data =
[[-684, -150, -63, -149, 416, -584, 404, -611, -391, -27, 193, 98, -729, -186, -44],
 [149, 332, -642, -708, -613, -210, -270, 120, -384, -718, -255, -137, 156, -498, 207],
 [-445, -687, -88, -636, -535, 118, 281, -214, 391, 335, -183, 335, -231, -566, 454],
 [91, -128, -541, 401, 66, -485, -683, -289, -482, 493, -503, 468, 45, 17, -152],
 [-677, 79, 2, -428, -253, -721, -215, 400, -683, -296, 214, -452, -725, -95, 359],
 [154, -145, -652, -59, -247, -242, 493, -676, 242, 46, 2, 450, 293, -85, -470],
 [-371, 412, 263, 322, 500, -480, -552, -517, -398, 501, 25, 397, 433, 154, -16],
 [-492, 190, -208, -675, 164, -201, -73, -727, -224, 313, -579, 346, 58, -469, -214],
 [423, 142, 174, -441, 436, -407, -6, -561, -623, 305, 384, 208, 76, 61, -244]]
Indices start at 1.
(1, 1) = -684
(6, 7) = 493
(7, 1) = -371
(2, 10) = -718
(3, 10) = 335
(3, 11) = -183
(6, 15) = -470
(1, 10) = -27
(9, 12) = 208
(6, 8) = -676
(5, 2) = 79
(2, 3) = -642
(8, 8) = -727
(3, 15) = 454
(1, 11) = 193
(9, 11) = 384
(3, 14) = -566
(1, 12) = 98
(4, 7) = -683
(9, 1) = 423
(7, 8) = -517
(1, 14) = -186
(5, 6) = -721
(1, 13) = -729
(8, 10) = 313
(5, 4) = -428
(5, 11) = 214
(7, 9) = -398
(5, 8) = 400
(7, 10) = 501
(1, 7) = 404
(3, 1) = -445
(1, 8) = -611
(1, 4) = -149

m =
[[ 15  56  49  12 -30 -26 -15  41  34 -36 -43 -22 -75  53]
 [-10 -51 -46 -15 -18   4  11 -41 -61  26  14  19  -6 -49]
 [  3  10  -8   7 -61  -9 -15 -16 -25  17 -55 -28 -30  -8]
 [-32 -25  -9   7 -25  10  16   3 -20   1  15  23 -36 -12]
 [-34  75  74  -2 -51 -24 -46  50  48 -76 -66 -63 -53  77]
 [-52  68  66  -5 -65 -29 -46  39  21 -70 -79 -69 -77  65]
 [ 17  41  27   6  20 -23  -9  28  12 -21 -22 -13  -9  29]
 [ 27   5  -2  -7 -25 -31 -20   0  15  -8 -19  -8 -27   6]
 [ 51  33   7 -35  13 -54 -54 -12  25 -21 -43 -50  29  16]
 [ -6  94  93   6  -5 -23 -36  74  85 -91 -41 -49 -42 101]
 [-62  46  66  74  21  62  54  77  49  -5  17  26 -26  51]
 [-47  74  67   6 -61 -27 -38  44  21 -61 -82 -64 -88  66]
 [ -8  -3 -16  11 -58  17  -2 -27 -35  35 -40 -20  -8 -20]]
Indices start at 1.
(1, 1)	15
(11, 3)	66
(10, 7)	-36
(5, 14)	77
(5, 7)	-46
(12, 1)	-47
(3, 10)	17
(10, 4)	6
(5, 10)	-76
(9, 14)	16
(2, 1)	-10
(6, 6)	-29
(13, 12)	-20
(8, 5)	-25
(1, 3)	49
(2, 6)	4
(8, 12)	-8
(13, 8)	-27
(1, 14)	53
(2, 3)	-46
(9, 1)	51
(11, 11)	17
(5, 6)	-24
(6, 14)	65
(7, 4)	6
(5, 5)	-51
(6, 8)	39
(7, 13)	-9
(10, 11)	-41
(13, 7)	-2
(10, 12)	-49
(10, 1)	-6
(2, 8)	-41
(3, 2)	10
(7, 11)	-22

a =
[[139 144 138 144 150 132 143 155 150 142 158 145 147 136]
 [ 93 111 156 192 157  84 130  88 126 114  73 150 183 128]
 [100 113 151 185 161  89 131  98 127 118  84 149 180 126]
 [110 118 153 183 146  85 138  94 129 116  89 139 201 132]
 [145 140 139 143 152 134 146 151 141 141 157 144 145 134]
 [ 98  94 164 199 180 101 131  69  99 113  44 155 170 119]
 [127 131 138 164 140  84 148 120 136 122 131 138 192 132]
 [ 92  94 161 191 193 114 120  91 111 118  59 155 154 110]]
Indices start at 1.
(1, 1) => 139
(7, 1) => 127
(2, 9) => 126
(4, 9) => 129
(7, 12) => 138
(3, 2) => 113
(6, 11) => 44
(5, 14) => 134
(6, 14) => 119
(5, 11) => 157
(5, 9) => 141
(6, 7) => 131
(8, 3) => 161
(6, 9) => 99
(5, 2) => 140
(8, 4) => 191
(1, 5) => 150
(7, 5) => 140
(4, 1) => 110
(8, 9) => 111
(8, 12) => 155
(6, 2) => 94
(5, 13) => 145
(7, 13) => 192
(8, 13) => 154
(5, 6) => 134
(7, 14) => 132
(1, 7) => 143
(2, 10) => 114
(1, 10) => 142
(4, 6) => 85
(2, 7) => 130
(5, 7) => 146
(1, 4) => 144

A =
[[-0.031  1.006  0.951 -0.546  0.203 -0.803 -1.183 -1.738 -0.527 -0.452
   0.259 -1.543 -1.263  2.638 -1.302 -0.352]
 [-1.337 -1.517 -0.361  0.009 -1.268  0.324 -1.361  1.140  0.757  0.352
  -1.383 -0.297  2.265  0.839 -0.249 -0.402]
 [ 0.414 -1.517 -0.828  0.535  1.538  1.143 -1.051 -1.038 -0.210 -0.511
  -1.809 -1.001  0.026 -0.921 -1.071  1.955]
 [-1.088  0.297 -0.792 -1.017  1.301 -0.143  1.674  2.117 -1.201 -1.059
   1.549 -0.090 -1.590 -1.538  0.887 -0.912]
 [-0.221  0.650 -1.084 -0.588  1.437 -0.758 -1.221  0.853  0.132 -1.501
   0.491 -0.965 -1.389  0.954  1.898 -0.969]
 [-0.817  1.201  1.284  0.294 -1.460 -0.263  1.090 -0.859 -0.412  1.052
   1.908 -1.107 -0.959  0.626 -0.703 -0.551]
 [-1.522 -1.503  0.057 -0.998  0.761 -0.274  0.521  1.415 -0.515  0.607
   0.615 -2.186 -0.870  1.782 -1.302 -1.085]
 [ 0.905 -0.199  0.399  1.518 -1.539 -0.020 -1.361 -1.987  0.661 -0.272
  -0.953  0.079  1.548 -0.784 -0.219  1.692]
 [ 1.884  1.272  1.276 -1.323 -0.340 -0.719  0.344  0.548  0.273  1.635
   0.647  1.854 -0.544  1.399 -0.650  0.711]
 [ 0.861 -0.832 -1.084 -1.323  1.871  0.365  0.476  1.768  1.101  0.941
  -1.809  2.236  1.249  0.249  0.141 -0.847]
 [-0.223  1.372 -0.387  0.546 -0.743 -0.292 -0.590 -1.415 -0.831 -1.501
   0.468  2.464  0.130 -1.568  1.713 -0.075]
 [ 0.081 -0.088  0.247 -0.581 -1.539 -0.803  0.867  2.365  0.842  1.296
   1.336  0.647  0.904 -0.007  0.377 -1.085]
 [ 0.328  0.420  0.341  0.914  0.912  0.732  1.312 -1.987 -1.201  0.006
  -0.118  0.553 -1.590 -1.568 -0.628  0.709]
 [-1.522 -1.129 -0.175  1.108 -0.276 -0.259 -0.148 -0.122 -0.902 -1.461
   0.350 -2.186 -1.098 -0.542 -0.553 -0.246]]
Indices start at 1.
(1, 1) => -0.031
(14, 14) => -0.542
(8, 5) => -1.539
(10, 16) => -0.847
(5, 5) => 1.437
(1, 12) => -1.543
(3, 14) => -0.921
(5, 4) => -0.588
(12, 6) => -0.803
(12, 13) => 0.904
(10, 12) => 2.236
(9, 7) => 0.344
(12, 9) => 0.842
(10, 8) => 1.768
(2, 3) => -0.361
(12, 3) => 0.247
(6, 9) => -0.412
(12, 5) => -1.539
(2, 4) => 0.009
(7, 11) => 0.615
(1, 10) => -0.452
(10, 13) => 1.249
(10, 15) => 0.141
(7, 13) => -0.870
(5, 1) => -0.221
(9, 15) => -0.650
(4, 13) => -1.590
(8, 7) => -1.361
(5, 13) => -1.389
(8, 9) => 0.661
(13, 10) => 0.006
(8, 1) => 0.905
(4, 15) => 0.887
(10, 11) => -1.809
(14, 9) => -0.902
(6, 5) => -1.460
(11, 3) => -0.387
